Below is a small trained network, with its code and all its weights. Each question gives an input and a class and asks what happens when units are switched off, that is, made to give their printed mean instead of their output.

import numpy as np


def w(rows, s, z=0):
    codes = np.array(rows[::2]) - 128.0
    scale = np.full(codes.shape[1], s)
    scale[-1] = z or s
    return codes * scale


def f(y):
    return y / 2 * (1 + np.tanh(0.7978845608 * (y + 0.044715 * y**3)))


def log_softmax(a):
    a = a - a.max(-1, keepdims=True)
    return a - np.log(np.exp(a).sum(-1, keepdims=True))


def net(x, mask):
    res = np.array(x, float).reshape(1, 8) / 4 @ E
    y = f(res @ A[0][:, :-1].T + A[0][:, -1])
    res = res + np.where(mask, y, B[0][:, -1]) @ B[0][:, :-1]
    return log_softmax(res[-1] @ U[:, :-1].T + U[:, -1])


A, B = {}, {}
E = w([
[255,152,133,236,212,145],'x0',
[33,237,129,168,227,40],'x1',
[124,126,129,131,128,132],'x2',
[139,219,30,93,155,208],'x3',
[102,134,160,135,121,166],'x4',
[136,128,124,124,131,120],'x5',
[136,130,123,122,130,119],'x6',
[109,117,127,143,127,145],'x7',
],0.0092)
A[0] = w([
[107,90,182,192,101,72,113],'n0',
[115,197,69,113,153,196,63],'n1',
[198,165,188,202,162,127,130],'n2',
[86,61,142,161,92,65,122],'n3',
[58,112,112,182,193,78,185],'n4',
[94,136,146,102,57,140,147],'n5',
[102,255,153,175,141,71,71],'n6',
[211,143,153,223,208,145,153],'n7',
[57,153,142,154,208,57,106],'n8',
[124,222,57,102,85,148,6],'n9',
[130,34,249,131,200,90,60],'n10',
[113,90,26,124,175,214,196],'n11',
[30,113,104,4,78,67,144],'n12',
[195,37,144,146,62,163,166],'n13',
[19,156,115,57,107,111,190],'n14',
[74,180,162,158,158,93,62],'n15',
[58,124,155,186,151,169,225],'n16',
],0.01,0.0017)
B[0] = w([
[111,188,220,44,153,38,188],'n0',
[62,233,170,24,172,54,198],'n1',
[68,123,116,194,212,179,214],'n2',
[74,151,157,108,158,68,184],'n3',
[196,142,150,115,90,130,204],'n4',
[128,97,148,170,120,146,170],'n5',
[215,141,37,151,66,122,225],'n6',
[110,8,161,129,225,181,248],'n7',
[205,117,62,141,7,197,227],'n8',
[71,145,166,134,122,57,186],'n9',
[114,169,134,75,149,2,206],'n10',
[156,205,170,56,140,113,197],'n11',
[76,19,118,221,206,163,248],'n12',
[179,134,79,125,4,134,225],'n13',
[78,135,127,137,152,211,223],'n14',
[195,131,79,104,96,191,193],'n15',
[126,110,145,101,103,122,164],'n16',
],0.0072,0.012)
U = w([
[84,41,126,204,243,194,255],'0',
[197,140,87,123,5,174,45],'1',
[87,207,166,28,192,37,118],'2',
],0.011,0.00048)

Each question gives the input, the list of numbers given to net, and the class t.
The units are the neurons (one row each of A and B). Each row of codes is followed by its name. A weight is (code - 128) times the scale printed after its matrix; where a second scale follows, it is the last column's (A, B and U).
mask holds one flag per neuron, in row order. A switched-off neuron (its flag False) gives its mean, the last column of its row in B, instead of its output. The means were averaged over made-up inputs and are rounded, as every weight is.
A unit's drop is (log p(t) with every unit on - log p(t) with that unit switched off) / (log p(t) with every unit on - log p(t) with every unit switched off).
The circuit of an input: a set's keep is (log p(t) with only the set's units on - log p(t) with every unit switched off) / (log p(t) with every unit on - log p(t) with every unit switched off). Starting from the 12 units with the biggest drops (on a tie, the unit counted first), units are removed one at a time, each time the one whose removal leaves the highest keep (on an exact tie, the one counted first), for as long as the keep stays at least 0.8.
circuit, biggest first: the units of the circuit, biggest drop first
k most important neurons: the k neurons with the biggest drops, biggest first
drop of u: that unit's drop, to one decimal
input [2,6,1,6,5,-2,6,-7], class 1: circuit, biggest first -> (n6)
input [5,7,8,7,-7,8,3,7], class 1: 2 most important neurons -> (n8 n6)
input [-7,8,-2,3,-3,-3,2,3], class 1: 3 most important neurons -> (n8 n6 n7)
input [-1,-2,8,3,-7,0,-5,7], class 2: 2 most important neurons -> (n8 n6)
input [-8,8,-4,6,5,5,-8,-4], class 0: 2 most important neurons -> (n12 n14)
input [-2,-1,1,-3,-2,-7,-5,5], class 2: circuit, biggest first -> (n7 n8)
input [4,8,1,-8,-2,-8,6,8], class 1: 3 most important neurons -> (n8 n6 n15)
input [6,1,-6,7,-6,0,4,-1], class 2: 3 most important neurons -> (n1 n12 n11)
input [-4,-3,3,5,-1,-4,0,-3], class 2: 4 most important neurons -> (n7 n11 n1 n2)
input [-8,2,0,-6,-5,6,-2,4], class 0: drop of n12 -> 2.6
input [-8,-3,4,-5,3,-2,3,3], class 0: drop of n12 -> 1.5
input [-8,-3,1,5,-3,-7,-3,-3], class 0: drop of n12 -> 0.5
input [-5,4,6,2,0,-1,2,3], class 0: drop of n13 -> 0.1
input [5,3,-3,8,-4,5,2,6], class 2: circuit, biggest first -> (n1)
input [0,4,-1,-4,-4,-2,-3,0], class 1: 2 most important neurons -> (n8 n1)
